Each row is followed by roughly how far along a hidden order it lies, from 0 to 9. A new part has a new order.
-.04 .00 .04 .04 -.01 .02 .00 -.05 .00 -.20 .10 -.06 .02 -.08 .02 .03
 .05 -.12 -.03 : 5
.06 .06 -.07 -.01 .02 .12 -.10 -.15 -.08 -.40 .04 -.23 -.02 -.11 .08
 -.02 .04 -.01 -.02 : 6
.17 -.02 -.40 -.33 .03 .09 -.10 -.26 -.23 -.65 -.03 -.32 .03 -.18 .15
 -.21 -.06 .06 .11 : 7
.01 .01 -.21 .05 .00 -.02 -.04 -.08 -.07 -.32 .04 -.17 .02 -.14 .18 -.19
 .10 -.39 -.03 : 5
.18 .02 -.32 -.17 .01 .07 -.05 -.29 -.23 -.64 .08 -.29 .03 -.23 .39 -.19
 -.13 -.11 .08 : 2
.19 .08 -.31 -.03 -.02 .09 .00 -.25 -.19 -.51 -.01 -.31 -.09 -.19 .32
 -.23 -.06 -.30 .09 : 2
.01 .04 -.22 -.03 .01 .09 -.10 -.21 -.15 -.44 .04 -.29 -.01 -.01 .21
 -.17 .09 -.29 .01 : 6
.10 .01 -.08 -.17 .07 .18 -.17 -.26 -.14 -.05 .26 -.29 .08 -.10 .23 .07
 -.06 .20 .08 : 5
.19 .13 -.14 .00 -.12 .09 .06 -.48 -.25 -.43 .23 -.09 -.06 -.04 .34 -.27
 .01 -.15 .05 : 1
.22 .12 -.14 -.03 -.06 .15 .05 -.29 -.24 -.85 .04 -.19 -.14 -.24 .30
 -.22 -.12 -.15 .11 : 0
.07 .02 -.29 -.19 .04 .08 -.15 -.25 .04 -.57 .10 -.33 .02 -.04 .20 -.14
 .00 .04 .00 : 9
.15 .01 -.64 -.22 .01 .04 -.12 -.20 -.22 -.54 -.13 -.38 -.02 -.24 .41
 -.40 .05 -.61 .03 : 8
.20 .13 -.15 -.02 -.09 .12 .06 -.44 -.24 -.48 .08 -.12 -.18 -.12 .27
 -.12 -.11 -.04 .10 : 0
.00 .05 -.07 -.13 .05 .14 -.17 -.28 -.11 -.56 .16 -.32 .02 -.04 .17 .04
 .06 .11 .02 : 8

Next part:
-.30 -.08 -.16 .09 .01 .06 .02 .05 .12 -.04 .08 .14 .15 -.07 -.23 .08
 .05 -.04 -.01 .06 -.13 .04 -.19 -.07 .15 .05 .24 : 4
.25 .06 .11 -.10 .01 -.18 .06 -.04 -.18 .11 -.13 .04 -.25 -.01 .31 -.07
 -.06 .00 -.03 -.07 .12 -.21 .08 -.03 -.02 -.08 -.16 : 2
-.07 .10 .05 -.11 .05 .03 .14 -.07 -.17 .07 -.25 .10 .06 -.12 -.21 -.08
 -.19 -.08 .03 .04 -.05 -.27 .05 .10 -.25 -.07 .20 : 6
.15 .10 .03 -.08 .20 -.14 -.01 -.03 -.23 .00 -.13 .13 .14 -.17 -.14 -.07
 -.35 -.08 -.01 -.09 -.15 -.08 -.14 .06 -.21 -.05 .09 : 9
-.06 .03 .03 -.16 -.07 .11 .15 .02 -.25 .01 -.20 .06 .10 .00 .01 .01 .15
 -.08 .08 .03 -.01 -.57 .18 .19 -.26 -.10 .18 : 4
-.02 -.09 .09 .09 .25 -.32 -.07 .03 .12 .14 .13 .17 .08 -.21 -.07 -.12
 -.51 -.05 -.18 -.16 -.05 .62 -.34 -.26 .29 .11 .01 : 8
-.05 .04 -.13 .02 -.06 .32 .05 -.04 -.01 -.07 .08 .03 .16 -.07 -.21 .19
 .20 -.02 .13 .14 -.16 -.25 -.04 .08 -.03 -.08 .32 : 0
.23 .18 .13 -.14 .04 -.05 .13 -.19 -.09 .14 -.24 .02 -.23 -.01 -.02 -.17
 -.20 -.03 -.03 .05 .16 -.03 .20 -.01 -.04 -.01 -.18 : 1
.08 .00 .06 -.08 .04 -.13 .03 -.03 -.17 .04 -.15 .08 -.07 -.07 .12 -.03
 -.08 -.01 .00 -.03 -.01 -.21 .01 -.04 -.02 -.07 .01 : 4
-.02 -.04 .02 .14 .18 -.18 -.06 -.10 .21 .08 .06 .09 .06 -.15 -.22 -.10
 -.33 .01 -.13 -.03 .04 .60 -.22 -.34 .34 .14 -.06 : 2
.06 .15 .15 -.06 .00 -.08 .15 -.26 .16 .09 -.29 -.02 -.10 -.04 -.19 -.23
 -.30 .10 -.02 .15 .17 .33 .16 -.11 .04 .12 -.08 : 0
-.05 .12 .04 -.10 .03 .06 .14 -.10 -.16 .02 -.25 .07 -.02 -.09 -.17 -.08
 -.06 -.04 .05 .11 -.01 -.35 .16 .07 -.16 -.09 .17 : 3
